Below are the code and all the weights of a small trained network. Each question names an input and a class and asks about switching units off, where a switched-off unit gives its printed mean instead of its output.

import numpy as np


def w(rows, s, z=0):
    codes = np.array(rows[::2]) - 128.0
    scale = np.full(codes.shape[1], s)
    scale[-1] = z or s
    return codes * scale


def f(y):
    return np.maximum(y, 0)


def log_softmax(a):
    a = a - a.max(-1, keepdims=True)
    return a - np.log(np.exp(a).sum(-1, keepdims=True))


def net(x, mask):
    res = np.array(x, float).reshape(1, 5) / 4 @ E
    y = f(res @ A[0][:, :-1].T + A[0][:, -1])
    res = res + np.where(mask, y, B[0][:, -1]) @ B[0][:, :-1]
    return log_softmax(res[-1] @ U[:, :-1].T + U[:, -1])


A, B = {}, {}
E = w([
[14,102,167,163,73,136,150],'x0',
[110,179,171,161,78,5,134],'x1',
[128,126,126,129,128,128,128],'x2',
[198,48,204,143,152,140,55],'x3',
[120,137,134,123,135,130,122],'x4',
],0.014)
A[0] = w([
[98,86,164,135,99,167,137,236],'n1',
[89,148,129,142,94,89,127,99],'n2',
[149,54,221,142,133,104,78,13],'n3',
[153,146,155,135,123,72,123,10],'n4',
[125,130,132,135,119,114,171,134],'n5',
[124,149,126,110,138,103,136,102],'n6',
[87,89,88,118,139,249,137,187],'n7',
[179,168,110,116,141,114,129,194],'n8',
[142,84,145,139,161,178,87,115],'n9',
[214,198,74,105,178,77,114,130],'n10',
[142,43,234,136,114,114,73,121],'n11',
[111,134,107,130,165,117,152,162],'n12',
[79,105,131,144,95,141,130,106],'n13',
[144,116,85,126,145,142,121,100],'n14',
[149,67,211,139,118,118,85,178],'n15',
[146,140,149,134,131,57,123,165],'n16',
[89,98,79,122,141,226,139,46],'n17',
[200,101,151,122,173,151,76,144],'n18',
[100,126,134,144,135,117,141,131],'n19',
[121,112,109,165,132,126,131,116],'n20',
[140,107,166,128,112,124,109,65],'n21',
[173,84,141,115,167,177,88,140],'n22',
],0.017,0.012)
B[0] = w([
[130,148,144,115,63,112,84,216],'n1',
[152,123,116,73,112,137,107,183],'n2',
[111,163,113,229,62,113,54,205],'n3',
[112,128,115,127,173,141,185,150],'n4',
[108,113,147,113,106,145,121,155],'n5',
[146,102,131,146,98,137,124,143],'n6',
[108,119,87,221,188,137,144,252],'n7',
[118,132,131,129,176,156,151,193],'n8',
[145,120,145,63,138,126,145,205],'n9',
[103,126,100,253,124,118,102,223],'n10',
[106,105,103,194,189,146,125,242],'n11',
[156,109,169,160,134,103,114,161],'n12',
[151,135,123,80,146,123,151,173],'n13',
[106,124,149,96,127,130,151,160],'n14',
[139,126,117,133,174,134,203,235],'n15',
[129,136,140,127,95,126,90,188],'n16',
[123,145,142,200,76,112,78,195],'n17',
[137,118,149,35,97,131,144,239],'n18',
[149,121,159,135,129,130,139,156],'n19',
[134,150,139,117,139,128,133,134],'n20',
[110,128,126,151,108,116,100,150],'n21',
[147,142,142,40,123,120,157,232],'n22',
],0.027,0.022)
U = w([
[93,128,73,158,194,185,168,115],'0',
[109,163,107,170,43,91,54,252],'1',
[170,119,178,6,64,132,162,53],'2',
],0.012,0.0036)

Each question gives the input, the list of numbers given to net, and the class t.
The units are the neurons (one row each of A and B). Each row of codes is followed by its name. A weight is (code - 128) times the scale printed after its matrix; where a second scale follows, it is the last column's (A, B and U).
mask holds one flag per neuron, in row order. A switched-off neuron (its flag False) gives its mean, the last column of its row in B, instead of its output. The means were averaged over made-up inputs and are rounded, as every weight is.
A unit's drop is (log p(t) with every unit on - log p(t) with that unit switched off) / (log p(t) with every unit on - log p(t) with every unit switched off).
The circuit of an input: a set's keep is (log p(t) with only the set's units on - log p(t) with every unit switched off) / (log p(t) with every unit on - log p(t) with every unit switched off). Starting from the 12 units with the biggest drops (on a tie, the unit counted first), units are removed one at a time, each time the one whose removal leaves the highest keep (on an exact tie, the one counted first), for as long as the keep stays at least 0.8.
units of the circuit, in order: the units of the circuit, biggest drop first
most important unit: the unit with the biggest drop
k most important neurons: the k neurons with the biggest drops, biggest first
drop when u is switched off: that unit's drop, to one decimal
input [6,8,6,0,-4], class 2: most important unit	n10
input [-4,4,-8,3,-2], class 0: 2 most important neurons	[n1, n17]
input [-3,5,5,1,6], class 0: 4 most important neurons	[n3, n1, n17, n4]
input [-2,6,-8,6,-6], class 0: 3 most important neurons	[n15, n11, n4]
input [5,0,-1,-8,2], class 1: 4 most important neurons	[n18, n22, n9, n15]
input [8,0,4,-2,7], class 1: 2 most important neurons	[n18, n22]
input [1,8,-1,-3,-4], class 2: units of the circuit, in order	[n3, n7]
input [2,-2,-5,-7,-3], class 1: 3 most important neurons	[n15, n11, n17]
input [3,-1,-2,0,6], class 1: 4 most important neurons	[n15, n11, n8, n1]
input [0,-6,7,8,0], class 2: 3 most important neurons	[n18, n22, n9]
input [-3,1,-4,-4,5], class 1: 3 most important neurons	[n15, n7, n11]
input [-1,7,8,2,7], class 0: 4 most important neurons	[n1, n4, n17, n15]
input [1,-4,-2,0,1], class 1: 3 most important neurons	[n15, n11, n17]
input [-5,3,0,6,-3], class 0: units of the circuit, in order	[n15]
input [5,-6,0,-1,-8], class 1: 2 most important neurons	[n17, n1]
input [-8,7,1,4,5], class 0: 4 most important neurons	[n4, n8, n1, n15]
input [6,5,5,-6,-2], class 2: drop when n15 is switched off	0.0
input [-2,5,4,2,4], class 0: drop when n4 is switched off	0.3
input [-6,-2,5,1,4], class 2: drop when n7 is switched off	0.3
input [-8,6,1,2,5], class 0: most important unit	n8
